Here is a tiny trained network, its code and every weight. The questions are about switching its units off for an input and a class, where a switched-off unit gives its printed mean instead of its output.

import numpy as np


def w(rows, s, z=0):
    codes = np.array(rows[::2]) - 128.0
    scale = np.full(codes.shape[1], s)
    scale[-1] = z or s
    return codes * scale


def f(y):
    return np.maximum(y, 0)


def log_softmax(a):
    a = a - a.max(-1, keepdims=True)
    return a - np.log(np.exp(a).sum(-1, keepdims=True))


def net(x, mask):
    res = np.array(x, float).reshape(1, 7) / 4 @ E
    y = f(res @ A[0][:, :-1].T + A[0][:, -1])
    res = res + np.where(mask, y, B[0][:, -1]) @ B[0][:, :-1]
    return log_softmax(res[-1] @ U[:, :-1].T + U[:, -1])


A, B = {}, {}
E = w([
[57,227,82,145,172,174,122,171,79,164,137],'x0',
[139,130,66,133,209,188,135,64,206,102,131],'x1',
[164,193,188,87,186,150,184,31,42,44,233],'x2',
[128,101,8,14,148,121,53,1,142,109,52],'x3',
[171,134,170,180,147,111,180,83,120,122,144],'x4',
[76,185,119,103,170,96,123,152,141,226,143],'x5',
[44,92,136,180,219,208,68,98,96,191,199],'x6',
],0.0038)
A[0] = w([
[125,135,76,106,250,180,121,52,168,126,145,242],'N0',
[206,121,164,83,110,139,173,84,90,32,168,122],'N1',
[25,218,83,78,125,127,85,200,98,179,116,222],'N2',
[87,134,174,191,160,181,145,164,104,136,195,162],'N3',
[183,83,153,173,43,82,183,179,207,131,101,198],'N4',
[124,47,72,106,101,152,20,131,160,108,80,168],'N5',
[167,76,160,178,24,72,157,193,171,132,84,185],'N6',
[88,147,162,218,151,202,156,168,102,125,193,128],'N7',
[114,61,78,92,111,133,20,118,159,123,99,202],'N8',
[115,141,75,99,255,199,113,51,163,115,151,249],'N9',
[100,138,190,147,158,122,139,145,89,165,198,185],'N10',
],0.0052,0.002)
B[0] = w([
[149,131,118,171,251,156,129,107,254,143,79,243],'N0',
[194,159,178,83,104,95,194,145,106,59,165,208],'N1',
[94,164,59,104,115,113,121,169,153,149,88,227],'N2',
[78,61,113,168,147,165,65,72,130,180,111,200],'N3',
[167,150,144,148,222,132,154,130,225,117,109,220],'N4',
[84,85,65,179,167,180,72,91,170,193,58,226],'N5',
[164,140,148,149,214,134,144,122,233,125,113,225],'N6',
[67,51,104,176,150,180,51,59,121,182,99,200],'N7',
[70,84,68,178,159,183,61,90,161,198,58,231],'N8',
[156,137,113,161,232,154,135,122,225,130,85,252],'N9',
[76,70,122,156,129,155,72,83,123,163,123,195],'N10',
],0.0075,0.0045)
U = w([
[192,182,155,109,148,93,213,161,162,77,137,168],'0',
[93,77,104,191,166,193,52,87,154,178,91,222],'1',
[98,80,176,119,72,99,94,114,59,148,196,4],'2',
[63,170,81,69,40,102,91,197,91,157,120,29],'3',
[156,136,153,100,46,117,168,103,2,66,182,95],'4',
],0.0088,0.0017)

Each question gives the input, the list of numbers given to net, and the class t.
The units are the neurons (one row each of A and B). Each row of codes is followed by its name. A weight is (code - 128) times the scale printed after its matrix; where a second scale follows, it is the last column's (A, B and U).
mask holds one flag per neuron, in row order. A switched-off neuron (its flag False) gives its mean, the last column of its row in B, instead of its output. The means were averaged over made-up inputs and are rounded, as every weight is.
A unit's drop is (log p(t) with every unit on - log p(t) with that unit switched off) / (log p(t) with every unit on - log p(t) with every unit switched off).
The circuit of an input: a set's keep is (log p(t) with only the set's units on - log p(t) with every unit switched off) / (log p(t) with every unit on - log p(t) with every unit switched off). Starting from all 11 units, units are removed one at a time, each time the one whose removal leaves the highest keep (on an exact tie, the one counted first), for as long as the keep stays at least 0.8.
circuit, biggest first: the units of the circuit, biggest drop first
top k neurons: the k neurons with the biggest drops, biggest first
drop when u is switched off: that unit's drop, to one decimal
input [4,-3,-7,0,-4,8,-7], class 3: top neuron -> (N2)
input [3,3,1,-5,1,-5,-5], class 0: top 2 neurons -> (N8 N5)
input [0,5,1,-7,-3,8,-7], class 0: circuit, biggest first -> (N8 N5)
input [-8,6,4,8,4,-3,-5], class 0: top 2 neurons -> (N1 N7)
input [-6,6,0,1,-5,2,-8], class 0: circuit, biggest first -> (N7 N3)
input [6,3,8,-1,5,3,-6], class 0: top 3 neurons -> (N1 N8 N5)
input [-1,-2,4,1,2,-2,2], class 0: top 2 neurons -> (N8 N5)
input [5,-3,-7,-4,-6,5,-2], class 3: circuit, biggest first -> (N2 N0)
input [-1,0,0,-6,6,-7,-6], class 0: drop when N9 is switched off -> 0.0
input [-3,-7,5,5,-8,-5,-2], class 3: drop when N9 is switched off -> 0.1
input [0,-4,7,-6,5,1,1], class 2: drop when N7 is switched off -> -0.1
